[ 23   8  -2  -7  -6 -10 -14  -4   7 -24 -28   0   1   5 -14   1  14  -7
  -3 -17 -20   9  10  -7  17   4   7  14 -38  -2 -20  -3  -3   7  68  -9
   2   7  19   7  14  42  -1   7   9   4  94 -17 -15  34  14  -8  -6  13
  30   7   8  11   2  -9  12   3 -16   6   6   8 -21   2 -14  -1   1  -6
  -2  -4  -2  16  -7 -10   9]
E neki
[  8   5 -29  11  -2   4   0 -37   2 -20  10   6 -32  -7   4  17  -1  13
  28   6 -17  33 -18 -31   6 -10 -14  -1   9 -16   8   4  -7  -3 105  17
  -7   1 -26  12  -4  -2 -23  10 -12   0   0 -17 -11 -93  -1   4   0 -36
  51 -20   9 -17  -2   9 -30  17  17  12   4  -2  11  -3   7 -10   9   0
   0  -7  -6  11  -5   1   8]
C tufep
[ 19   1  -5   4   1   9 -18  -3  19   0 -14   2 -16   9   3   2  25   1
  -7 -11  -4  18  21  -7   6   8  28  18 -23  -7  -1   4   6   2  95   4
   0 -24   6   5  -4  25  -6  -2  10  -7  86 -29  14  64  19  -5   1  14
  17  13  20  -4   2  -7  15   8  -9  12  18  14 -25 -10   0   3   3  -1
  -2   1  -2   2   2 -11  10]
X neki
[ 14  -7 -11  -3 -10   5   3  -5 -38 -15 -69 -13   0 -15  -7  -7   3   5
  15  -1 -29   1 -18  -2   7  -4 -25 -17  -8   3  -7  20  -7  23 -61 -24
  -7  -2  27  13  -1  25  14  14  15  26  61 -23 -43 -50 -16   4   8   5
  44 -21 -40  -6  -5 -17  17   2  -7   2   2 -13  -5  -4   0  10  -2 -25
  23   3  -5  -6 -16   7 -10]
C neki
[ 15   4 -14 -12  -5   5 -17 -12   8 -20 -33   2 -13  -1   4   6  14  -5
  -7 -26 -19  14  14   3  11   2  16   2 -14  -3 -17   8  -5  -1 105  -4
   2   0  13  13   2  37  -3  41   1   5 105 -36 -12  37  16  -6   3  15
  38  16  14 -10  -3 -17  20   4   0  20  14   4 -19   1  -9   6   6  -4
  -6  14  -7   6 -12  10  20]
X neki
[ 16   1  -8  -8  -2  -7 -10   9 -22  -7 -27  -5   0  -3   4   9   7  -8
   2 -11 -15   9  21  23  -1   2  18   4 -19   4  -4   4 -16   2  30   2
  -1  -1   9  13   3  30   0  14  12  16  91 -25 -12  35  -3  -2   6   9
  31  13  -2   7   1 -21   8   7  -3  24   9   7 -19   5   0   4   5 -12
  -4   6  -9  -1 -16   3   8]
X neki
[-17 -21 -18  16   2  10  19 -25  -6 -16  -5  -5 -45  -2  -2  11   2  13
  38  39  -6 -11 -34 -24  -5   4 -23   6  14 -22  -2   6  -9   2  52  -1
  -5  -3   1  16   6  -6  -1  16  -3   2 -18  -7  -6 -89 -19   3   6 -26
  62 -25  -1  -7 -13   1 -24   2   1 -18  13  19   9  -7  10   0  11  11
   6  -9  -5  -1 -10   1   0]
J tufep
[ 18  -4  -6 -10  -6  -3 -15   9   5 -10 -54  10 -20   3   7  -6  16  -5
 -13 -22 -16  -4   6  -2  -8   6  14  15 -23  -3 -14   4   4   1  62 -20
  13   5  18  15   1  41  -2  -3   7   4 105 -29  -8  64 -21 -11  -3  26
  22  23   8  -9  -7 -12  21  -2 -20  36   6  15 -21  -1  10  14  -5  -3
   9  -4 -12   4 -23  -8   4]
X neki
[ 21  -6  -9 -12  -6   6  -8   0 -19  -5 -52   1 -10  -8  -3   0  16   0
  10   0 -22  14   4  11   0   4   4   7 -30   0   3   2  -9  -2  38  -9
   5  -3  22  17   7  25   3   4  13  13 104 -36  -9  18   9  -1   4  12
 -26  12 -11 -13  -3  -7  22  -3  -8  36   2  -2 -25  -6  -6   3   3  -1
  -5  -5  -3  -1 -20  -3  10]
L neki
[ 32   1  -1 -12 -11   2 -11   2   3 -11 -51   0 -36  -4   1  -4   6  -2
 -11 -13 -16  -5   8  14  -3   4  15   9 -21   1  -4   3   0  -3  51 -11
   6   2  26   9  -4  38   0  -3   8  27 104 -28  -7  47  11  -1  13  14
  23  18   7  -8  -8  -5  20 -10 -10  36  -1  20 -27   7 -14  16  -9  -3
   1   3   0   6 -26  -5  -1]
X neki
[-17   3 -10  -2   4   2  -7  -4   1 -10 -34   6 -34   0  -2  -3  16  -5
  -6 -11  -8  20  14  -1  -4  14   2  13 -31   5  -9   7  -5 -11 105  -5
   5   0  13  15 -11  35  -2  -2  -5   6 105 -35   9  35  12   1   3  14
  19   9  18 -22  18 -12  29  -9 -18  42  -2   3 -49   7 -14   1  -1  -4
 -14   1 -11   2 -35  -1  22]
X neki
[ 11   5  18  -4  -1   6   5  -8 -10 -11 -38   5  -7 -27  -7 -32  17   3
   9 -22  -9  19  10   3   8  -6   1   6 -18 -14 -17  10 -15  10  28   0
   0   5  12  12   2  22  -1  -1   9  13  73 -33 -14  -5   5  -4  -3 -18
  30  -4  -5  -7   4  -1  12   3  -2   7  -8 -14 -13  -3  -9   3   7   0
  -3  -1  -3   4 -16   0   9]
C neki
[ 13 -11 -27  -1  -1   6 -26 -13  -8 -30  -7  -1 -31  -7   8  -5   2  11
  28  17  -6  -9 -17 -17  -6  -2 -20  -2   1 -12  -3  12  -2  13  31  -5
 -12  -4   9  23  -3  12  -5  11  -9  -3  45   5 -21 -40   9  -4  -6 -17
  45 -26  -2  -4   0   1   4   4  15   2   7  16  -8  -2   3  -1   4   2
   2  -6   2  -1 -25  14  12]
J tufep
[  13  -17  -23   12  -11   19   -7  -25   -4   -3  -34   10  -88   -7
   -3   -1    4    8   33   23   -6   -8  -23  -29  -43   -1  -34   -2
    8  -33    2   14   -3   -3  105    1   -6   -9    1   17   -1    6
    4    4   -8   -2   56  -20   -1 -105   -1    6   -4  -22   83  -37
   11  -15    9    2    9  -18   -9   10    9   23  -14  -31    5    0
   16   10   -2    2  -15    7  -24    5   16]
E tufep
[ 20   5  -8   1   5   1   5  -2   7  -3 -32  -1 -48   0   8   2  17  -5
 -10   4  -4   5   7  -7 -10   5  -4 -18  -6  -9 -20  12  -7  -7 100  -7
   8  44  22   8  -7  34  -6  -1  -5  -3  78 -22  11   1   4   0  -8  12
  49   5  23   2  -1  -9  13 -16   1  33   1  16 -22  -2  -9  -5   8   4
  -2   3  -2  -2 -20  -7  21]
X neki
[ 10   1 -11   2 -11   5  -7  -5  -8 -25 -63   1   1 -10   3 -20   5   3
   8  -7 -12 -30  -5  11   7  -3  -6   8  -7 -15 -16  -2   2  22 -10 -13
   0  -7  12   5  12  22   9   0  27  -8  59   0 -20  -4  13   0   9  15
  29   3 -10   3 -15  -4   4   1 -13 -14  -8  18   0   7   1   4  13   1
   2   5  -1  12 -21   8  -3]
J neki
[ 24   6  -5  -6 -17  -6 -18   1   7 -21 -20   3  -8  -8   4   1  11 -10
 -10 -11   3  -1  12  -7   8  -6  -4   8 -14  -9  -4  -1  -1  14  38 -15
  12 -10  17  23 -11  29   9   9  17   0  91   4 -13  40  19 -14  -8  17
  26  12  39   3   2   1  23 -16 -19   7  -2   8 -20   6 -27   4  -1   0
  -1  -3   1  17  -7  -1   7]
E neki
[ 17   3  -7   6  -5  -2 -22 -13  12 -16 -18   1 -17  -6   0  -1  17  14
  -7 -20 -18  23  -2 -10  -2   5  -1  47 -19  20 -12   2  -6   2 105  -1
   6   1  10  11  -4  31 -12   8   1   0  82 -24  -7  -6  15   9   4  13
  42  -2  15 -14  -7  -6  13   1 -10  14   1 -10 -14   4 -16   0   5  -8
  -3  -6 -17   9 -17  -3  24]
E neki
[ 10   6  -7 -19   7   3 -14 -10 -22 -22 -43 -20  12 -17  -6   4   7   2
  -1 -30 -30   0  -9   8  13  -2 -13  -3 -16   6 -11  -4 -15  19 -17  -6
   1   2  -4  10   6  35 -16   8  31   9  66 -22 -38 -13  -3   0  -1  15
  22 -12 -28   0 -14  -2  16   9  -9   7 -19 -18  -5  17  -1   7  -6 -12
   5   0 -12 -16  -2   0   1]
J neki
[ 12  -6  -7   3  -3   0   3   6   2 -20 -22  -2 -31 -11   1  -7  12   4
   5  10  -9  -3  -1  -6 -10   3 -16   8  -4  10  -7   7  -4  -5  59 -19
   3  -6  13  15 -10  23  -2   2 -11  14  63 -11  -6 -15   1  -6  -4   3
  36  -9  -8  -1   9  -3  13 -14 -17  30   0  13 -18   3  -4   0   1   0
   6  -4 -14 -10 -26   8  18]
E neki
[ 29   0  -6  -5  -6  11 -13   7  -4  -5 -48   9 -31  -8   4 -12  13  -3
   0  -8  24   0   2  35  -8   3   5   5 -18 -19  13  11  -6   0  50   0
   3   4  26  18  -3  28 -58   4  11 -18 105 -18  -2  10   5   6   1   3
  35   2  -1  -5   9  -8  22  -7 -13  26   5  12 -23  -2  -9   5  -5   1
 -22   9   4   2 -22   2  12]
E neki
[ 17 -12 -15  -8  -2  10 -13   6  -4 -23 -33  10 -36  -2  -4 -15  -9  -6
   4   8  -8  -2  19  10   1   0   2   4 -15  -8  -1   2  10   1  64  -8
   2   4  16  22  -6  21   1   1   2  14 105 -24   2  58  34   4  -4  20
  21   0  13   4   1  -7  27 -10  -7  31  13   9 -28  12  -7   5   5  -2
  -7  -9  -7   2 -23  -8   5]
E neki
[ 19   0 -27  -3   3  14 -18   6   0 -34 -31   1 -39  -3   5   2  20 -11
  21  17 -14 -15   3   3   5   4  18  -7 -20 -10 -10   6  -1 -12  96 -13
   2   2  20  25 -13  45  11   4   0  -4 105 -15 -16  50  16  -1   1   7
  52   8  17  -7  13 -15  24   1 -15  24  15  31 -30   3  -9  -3 -11 -10
 -11   2  -2   8 -23  -4  21]
X neki
[ 11   1 -17   1   8  -2  -8  -3 -16 -15 -35  -2   6  -1  -4  -1  12   0
   5 -12 -24 -12 -10   0   3  -1 -22   5  -9   0   7   2  -7  15   3 -12
   4   5  20  17  -3  27   9  14   1   9  82 -15 -26 -41 -10 -10  -3   5
  42  -9 -16   2  -3  -2  21   2  -1   6   3 -13  -9  -3  -4   7 -21  -4
   0  -1  -8   3  -8   5   1]
J neki
[ 16 -19   0   3   5   6 -13  -1  -9 -23 -54   6 -14  -6   0 -13   9   5
  -2 -13 -43  -4   9  -3   3   8   5   4 -19  -6 -15  10  -8  10  48 -12
  10   0  16   8  -2  29   0  12  18   3  80 -23 -16  -2   6  -3  -4  13
  35   4  -9   1 -12 -10   8  10 -12  20   5   7  -9   8  -7   2   7   0
  -1   0  10  18 -15   4  -5]
J neki
[ -1   0  -7   1   3  -1  -4  -7   1 -19 -19   2  -3  -5   1 -12   0   0
   3  -1 -12  -7 -10  -1 -10   2  -8   4   0  -8  -6   3  -9  15  -1  -9
   0  -7  10   9  -4  11   4  22   0   4  24  -1 -25  -9   5   1   0   5
  28  -4  -7  -5  -9   5   3   2   5  -7   6   8  -4  -3   8 -20  -5  -5
  -5   0   0   2 -13  -4 -12]
C neki
[  0  -6 -22   1   2  -1 -14 -15   8 -25  -7  -5 -10  -2   3   5  11  -5
  14   4 -10 -11  -8  -5   8   1 -12   6  -3   5 -14   6   3   9  61 -12
  -2   0   5  21   0  27  -6  12 -11  14  65   3 -30  -3  12  -2 -14   1
  42  -3  11   1   6  -6  19   2 -14   1  10   3 -13  -2  -8   2  -3   4
  -4   1  -3   4  -5  -2   6]
X neki
[ 14  -2  -2  -8   1   0  -7  -2  -6 -29 -42   3   6 -12   3  -6   6  -9
   5 -12 -22 -18  -9   7   3 -10 -12  -1  -6  -4 -11  -2 -12  24   0 -14
 -15  -2  23  17  -2  39   2   7   5   5  70  -1 -26  -3   9  -3   3  15
  36  -3  -8  -3  -8  -6   9   5 -17  12   8   2  -6  -2  -1  -2   8  -3
  -3  -5   3   5 -11  -1  -3]
C neki
[  7  -5 -17  -2   2  12 -14  11 -21 -39 -46   4  -9 -17   7  -7   9  20
  13 -12 -38  -9  -2   0   7   4  -7   3 -14   0 -15  -6  -5  21   3  -7
   5  -4  17  21  -4  27   0  10  11   6  80 -11 -27   3  10  -2   6  10
  43  -2 -16  -6  -8  -8  15  10 -11   6   4  -2 -19   9  -2   4  -2  -7
  -1 -11   0  16 -15   0   0]
J neki
[ 21   7 -20  -7  -3   4 -18   8  -2 -10 -34   2 -23   7   0  16  20 -11
 -12 -11 -22  36  23  15  -5  -6  13  14 -32   0  -5   1 -18  -9  88  -5
   3   5  -6  19   6  77   1   5  -3   4 105 -37   4  53  21  -2  -7  25
  26  10  15 -11  14 -12  31 -13 -18  46   6   1 -35   6 -13   3  12  -8
   2   0   1  -6 -29  -4  17]
X neki

[ 10  -5   7 -13   3   2 -20  -1  14  -5  -8   2 -12   0 -11   0  35  -8
  -3  -6 -16  10   5  -3  47   2 -21  17 -11   7  13  13   7  -4 -27   6
  48  -4  -6  11  -1   0   7  -8  -4  -4  42  -5 -17  -6   0  10 -30   1
 -24 -20  -1   1  -2   4   4  -3   0   0  -1  -3  32   8   5  19  13  -7
  -2   7 -10   1  25   8   8]
W (39)
[ 12 -12  27  -7   5  -2 -55  -7   9  -1 -43   2 -20 -76 -21   8  36  -9
   7 -12  -4   5  11   5  27  15 -45   6   2  23  38  -2  19   4 -14   4
  66   1  -7  25 -13   2  10 -26  -7   8  80   8 -16 -11 -23  29 -96   5
  -8   2   7   5   0  -8 -19 -11   4   2  -3  20  35  -8  30  72   3   6
  -7  12  -4  -5  20   0  -2]
W (34)
[ 34   3  -9  -4 -28   4  10  22  -5 -11 -23   7   5  -6  10   9   6  25
  -7 -18   2   3 -21  -8 -65  10 -11  -1  -2  11   3   8  17  37  16  -3
   1  -6 -19  29  18 -11   8  26  -3  -9  18   5  -5  15  15 -20 -25  -3
 -10  31   5 -10   0   0  -9   6  10   3   0  -8 -17   3   7  19  -2 -10
  -1  13 -18   5  -7   0 -17]
R (30)
[ 10  -4   8 -21   9 -10 -40  12   7 -10 -17  -1  -5  10 -13   8  24  -5
   8 -18  -4   2   2   5  25   9 -27   3  -5   8  26  17   1  -1 -29   3
  40   1  -1  10 -12  -2  -1 -10   2  -2  52   7  -6  -7 -14  21 -67   2
  -7 -12  -3  -3   0  -1   2   0   0  -1  -5  27  23  -9  16  31   1   4
  -2   9  -3  -3  -6   1   8]
W (39)
[ -8  -2   2  -7   7 -21 -55  12  -9  -7 -36   0   8  -1 -15  37  -6   2
   4 -12   5   4   8  17  36  12 -16 -19  -2   9  25   0  -9 -13 -39   3
  15  -2 -13   8 -25   1   2  -8  10   4  36   1  -2 -15  -6   9 -66  -2
 -19   8 -10   5   5  10  17  -6  -5   2   4   7 -20  -7  13   2  15   0
   3   0  10  -3 -11 -17   4]
W (30)
